Here is a tiny trained network, its code and every weight. The questions are about switching its units off for an input and a target symbol, where a switched-off unit gives its printed mean instead of its output.

import numpy as np


def w(rows, s, z=0):
    codes = np.array(rows[::2]) - 128.0
    scale = np.full(codes.shape[1], s)
    scale[-1] = z or s
    return codes * scale


def f(y):
    return np.maximum(y, 0)


def softmax(a):
    e = np.exp(a - a.max(-1, keepdims=True))
    return e / e.sum(-1, keepdims=True)


def log_softmax(a):
    a = a - a.max(-1, keepdims=True)
    return a - np.log(np.exp(a).sum(-1, keepdims=True))


def net(x, mask):
    ids = ['αγδεζηθλξπφω'.index(c) for c in x.split()]
    T = len(ids)
    res = E[ids] + P[:T]
    r = res
    for j in range(2):
        rows = slice(3 * j, 3 * j + 3)
        q, k, v = (r @ M[0][rows].T for M in (Q, K, V))
        z = softmax(np.where(np.tri(T) > 0, q @ k.T / 3**0.5, -1e9)) @ v
        o = O[0][rows]
        res = res + np.where(mask[j], z, o[:, -1]) @ o[:, :-1]
    y = f(res @ A[0][:, :-1].T + A[0][:, -1])
    res = res + np.where(mask[2:6], y, B[0][:, -1]) @ B[0][:, :-1]
    return log_softmax(res[-1] @ U[:, :-1].T + U[:, -1])


Q, K, V, O, A, B = {}, {}, {}, {}, {}, {}
E = w([
[79,42,55,129,174,85],'α',
[185,95,133,107,116,145],'γ',
[165,167,126,212,232,189],'δ',
[59,90,129,127,120,134],'ε',
[83,204,79,213,113,151],'ζ',
[141,118,121,202,117,92],'η',
[207,179,142,43,113,124],'θ',
[143,136,123,184,125,122],'λ',
[123,46,134,3,104,47],'ξ',
[149,97,31,215,97,101],'π',
[148,175,49,70,208,109],'φ',
[165,150,115,149,128,56],'ω',
],0.022)
P = w([
[3,165,186,146,97,136],'0',
[87,139,122,111,99,60],'1',
[103,104,96,103,133,36],'2',
[89,108,71,66,133,33],'3',
[105,80,64,43,168,39],'4',
[87,104,89,67,116,12],'5',
],0.005)
Q[0] = w([
[161,186,64,104,140,99],'H0',
[168,94,145,76,126,72],'H0',
[198,131,176,122,140,151],'H0',
[103,84,136,112,108,106],'H1',
[51,126,131,154,81,184],'H1',
[255,155,144,129,104,121],'H1',
],0.014)
K[0] = w([
[142,190,62,80,228,21],'H0',
[98,2,69,40,170,70],'H0',
[202,143,108,80,163,173],'H0',
[96,79,80,87,141,101],'H1',
[156,119,181,143,55,169],'H1',
[190,132,96,139,228,180],'H1',
],0.0091)
V[0] = w([
[154,169,166,12,110,101],'H0',
[153,42,138,96,47,199],'H0',
[182,169,141,83,137,148],'H0',
[133,112,169,162,33,73],'H1',
[190,137,131,190,89,192],'H1',
[145,183,110,122,140,141],'H1',
],0.012)
O[0] = w([
[63,153,114,238,82,31,101],'H0',
[150,99,97,81,34,159,2],'H0',
[131,78,248,208,2,79,67],'H0',
[155,53,170,171,139,253,78],'H1',
[236,126,87,151,122,74,35],'H1',
[92,186,120,147,172,114,128],'H1',
],0.0075,0.0076)
A[0] = w([
[39,159,71,109,177,102,4],'N0',
[120,101,253,67,80,117,76],'N1',
[211,117,8,190,176,183,116],'N2',
[87,77,207,130,35,254,143],'N3',
],0.0074,0.0044)
B[0] = w([
[186,187,233,147,31,114,254],'N0',
[140,2,240,170,152,224,154],'N1',
[65,100,139,169,39,116,238],'N2',
[202,144,23,83,191,141,175],'N3',
],0.0073,0.0098)
U = w([
[160,101,61,82,137,27,2],'α',
[83,139,19,157,68,111,117],'γ',
[131,124,122,137,131,130,79],'δ',
[222,108,146,108,103,123,205],'ε',
[133,138,118,122,119,119,24],'ζ',
[71,139,71,42,171,96,251],'η',
[144,85,156,182,255,90,164],'θ',
[90,161,142,111,108,107,55],'λ',
[138,50,142,96,149,53,203],'ξ',
[86,196,108,160,101,186,71],'π',
[151,127,158,155,89,131,108],'φ',
[143,142,137,140,112,146,94],'ω',
],0.0087,0.0029)

Each question gives the input, a string of symbols that net reads in full, and the target symbol t.
The units are the heads (3 rows each of Q, K, V and O) and the neurons (one row each of A and B). Each row of codes is followed by its name. A weight is (code - 128) times the scale printed after its matrix; where a second scale follows, it is the last column's (O, A, B and U).
mask holds one flag per unit, heads first, then neurons. A switched-off unit (its flag False) gives its mean, the last column of its rows in O or B, instead of its output. The means were averaged over made-up inputs and are rounded, as every weight is.
A unit's drop is (log p(t) with every unit on - log p(t) with that unit switched off) / (log p(t) with every unit on - log p(t) with every unit switched off).
The circuit of an input: a set's keep is (log p(t) with only the set's units on - log p(t) with every unit switched off) / (log p(t) with every unit on - log p(t) with every unit switched off). Starting from all 6 units, units are removed one at a time, each time the one whose removal leaves the highest keep (on an exact tie, the one counted first), for as long as the keep stays at least 0.8.
circuit, biggest first: the units of the circuit, biggest drop first
top k neurons: the k neurons with the biggest drops, biggest first
heads that matter: for each layer, one digit per head in row order, 1 if its drop is at least 0.15 and else 0, layers parted by /
drop when u is switched off: that unit's drop, to one decimal
input δ θ ω ω θ η, target θ: heads that matter => 11
input φ ω ω λ, target θ: circuit, biggest first => (H0, N2)
input ω θ λ, target θ: heads that matter => 11
input α ε λ ε, target η: heads that matter => 11
input η ξ ω ω ω γ, target γ: heads that matter => 10
input φ ω ω η, target θ: heads that matter => 10
input ω ω θ α ω, target η: heads that matter => 11
input γ φ γ, target λ: heads that matter => 11
input λ δ δ γ ω, target α: heads that matter => 01
input α ω π γ, target η: circuit, biggest first => (H0, N0)
input π γ ζ ε, target η: circuit, biggest first => (H0)
input θ ω π φ ω γ, target λ: top 2 neurons => (N0, N3)
input η ε ω θ π θ, target φ: top 2 neurons => (N1, N3)
input ω ξ δ ω, target α: top neuron => (N2)
input η γ δ ε φ θ, target λ: top 2 neurons => (N0, N3)
input ω ζ φ, target λ: drop when N0 is switched off => 0.5
input λ ξ γ ω, target γ: drop when H0 is switched off => 1.2
input γ η θ, target φ: drop when N1 is switched off => 0.2
